Below are the code and all the weights of a small trained network. Each question names an input and a class and asks about switching units off, where a switched-off unit gives its printed mean instead of its output.

import numpy as np


def w(rows, s, z=0):
    codes = np.array(rows[::2]) - 128.0
    scale = np.full(codes.shape[1], s)
    scale[-1] = z or s
    return codes * scale


def norm(h):
    return h / np.sqrt((h * h).mean(-1, keepdims=True) + 1e-5)


def f(y):
    return y / 2 * (1 + np.tanh(0.7978845608 * (y + 0.044715 * y**3)))


def log_softmax(a):
    a = a - a.max(-1, keepdims=True)
    return a - np.log(np.exp(a).sum(-1, keepdims=True))


def net(x, mask):
    res = np.array(x, float).reshape(1, 2) / 4 @ E
    u = 0
    for l in range(3):
        y = f(norm(res) @ A[l][:, :-1].T + A[l][:, -1])
        res = res + np.where(mask[u : u + 7], y, B[l][:, -1]) @ B[l][:, :-1]
        u += 7
    return log_softmax(norm(res)[-1] @ U[:, :-1].T + U[:, -1])


A, B = {}, {}
E = w([
[126,194,114,50,160,136,165,169],'x0',
[245,165,157,138,184,109,114,79],'x1',
],0.0011)
A[0] = w([
[63,97,107,134,8,116,98,168,203],'0.n1',
[118,138,88,121,144,127,142,139,90],'0.n2',
[200,171,198,123,173,79,119,41,97],'0.n3',
[166,208,155,61,143,96,170,184,126],'0.n4',
[162,167,174,105,119,53,155,110,133],'0.n5',
[139,120,172,161,120,97,86,114,243],'0.n6',
[130,171,113,129,147,50,126,128,254],'0.n7',
],0.0016,0.0015)
B[0] = w([
[169,136,74,55,198,163,123,92,245],'0.n1',
[171,125,142,139,112,131,99,146,105],'0.n2',
[51,125,80,117,134,146,77,152,193],'0.n3',
[153,54,141,138,105,185,192,121,198],'0.n4',
[62,118,169,158,156,167,145,152,154],'0.n5',
[91,142,53,57,170,253,189,194,241],'0.n6',
[124,71,112,48,179,214,136,139,255],'0.n7',
],0.0018,0.00094)
A[1] = w([
[145,45,152,208,84,95,70,59,97],'1.n1',
[179,232,193,121,82,3,99,36,6],'1.n2',
[214,201,178,180,167,64,44,49,63],'1.n3',
[212,162,179,140,168,136,111,82,75],'1.n4',
[12,114,104,132,18,111,139,195,113],'1.n5',
[159,58,164,219,50,101,81,71,96],'1.n6',
[209,138,194,136,197,148,138,107,111],'1.n7',
],0.0028,0.0021)
B[1] = w([
[184,224,154,14,178,128,198,210,147],'1.n1',
[44,113,118,68,88,165,128,127,6],'1.n2',
[72,38,83,216,62,80,60,50,122],'1.n3',
[84,87,165,78,53,77,117,86,154],'1.n4',
[199,94,226,151,50,20,64,19,209],'1.n5',
[199,215,176,3,208,203,248,205,121],'1.n6',
[107,101,147,113,22,55,113,97,233],'1.n7',
],0.0022,0.0011)
A[2] = w([
[151,168,127,129,143,182,196,208,26],'2.n1',
[170,243,198,97,168,116,222,198,138],'2.n2',
[185,196,183,153,138,92,79,99,4],'2.n3',
[191,239,195,68,150,129,251,186,71],'2.n4',
[43,121,42,215,147,201,86,183,144],'2.n5',
[139,87,190,124,18,31,24,35,74],'2.n6',
[93,73,174,183,3,45,42,21,79],'2.n7',
],0.0038,0.0026)
B[2] = w([
[43,159,162,112,90,78,112,150,152],'2.n1',
[184,120,134,86,128,210,169,127,199],'2.n2',
[38,169,141,178,168,72,123,204,106],'2.n3',
[212,171,182,40,158,252,206,186,210],'2.n4',
[238,75,65,190,177,113,103,59,153],'2.n5',
[46,81,73,97,51,108,101,92,245],'2.n6',
[79,106,113,14,56,135,125,112,254],'2.n7',
],0.0039,0.0051)
U = w([
[21,28,22,10,22,36,24,24,253],'0',
[236,227,230,8,223,254,218,233,253],'1',
[244,47,16,222,227,42,28,15,253],'2',
[59,246,217,228,210,14,91,228,3],'3',
[59,236,205,218,221,22,107,216,3],'4',
[57,224,213,224,228,25,82,229,3],'5',
[44,230,209,229,238,28,99,230,3],'6',
],0.0046,0.0037)

Each question gives the input, the list of numbers given to net, and the class t.
The units are the neurons (one row each of A and B). Each row of codes is followed by its name. A weight is (code - 128) times the scale printed after its matrix; where a second scale follows, it is the last column's (A, B and U).
mask holds one flag per neuron, layer by layer. A switched-off neuron (its flag False) gives its mean, the last column of its row in B, instead of its output. The means were averaged over made-up inputs and are rounded, as every weight is.
A unit's drop is (log p(t) with every unit on - log p(t) with that unit switched off) / (log p(t) with every unit on - log p(t) with every unit switched off).
The circuit of an input: a set's keep is (log p(t) with only the set's units on - log p(t) with every unit switched off) / (log p(t) with every unit on - log p(t) with every unit switched off). Starting from the 12 units with the biggest drops (on a tie, the unit counted first), units are removed one at a time, each time the one whose removal leaves the highest keep (on an exact tie, the one counted first), for as long as the keep stays at least 0.8.
circuit, biggest first: the units of the circuit, biggest drop first
unit that matters most: the unit with the biggest drop
top k neurons: the k neurons with the biggest drops, biggest first
top k neurons in layer l: the k neurons of layer l with the biggest drops, biggest first
drop of u: that unit's drop, to one decimal
input [-3,-3], class 2: top 2 neurons -> (0.n1; 1.n7)
input [0,-3], class 2: top 2 neurons in layer 1 -> (1.n7; 1.n4)
input [8,-7], class 1: circuit, biggest first -> (2.n6)
input [-2,-3], class 2: top 3 neurons -> (0.n1; 1.n7; 1.n4)
input [7,-6], class 1: top 2 neurons in layer 0 -> (0.n3; 0.n1)
input [5,5], class 0: top 2 neurons in layer 0 -> (0.n6; 0.n1)
input [-3,-2], class 2: top 2 neurons -> (0.n1; 0.n6)
input [-1,3], class 2: top 2 neurons in layer 0 -> (0.n3; 0.n6)
input [2,3], class 2: top 2 neurons -> (1.n1; 1.n6)
input [1,-3], class 2: top 2 neurons in layer 0 -> (0.n1; 0.n3)
input [-8,5], class 1: top 2 neurons in layer 1 -> (1.n1; 1.n6)
input [-2,-1], class 2: drop of 0.n1 -> 0.7
input [-1,-1], class 2: drop of 1.n5 -> 0.8
input [-2,1], class 2: unit that matters most -> 0.n6
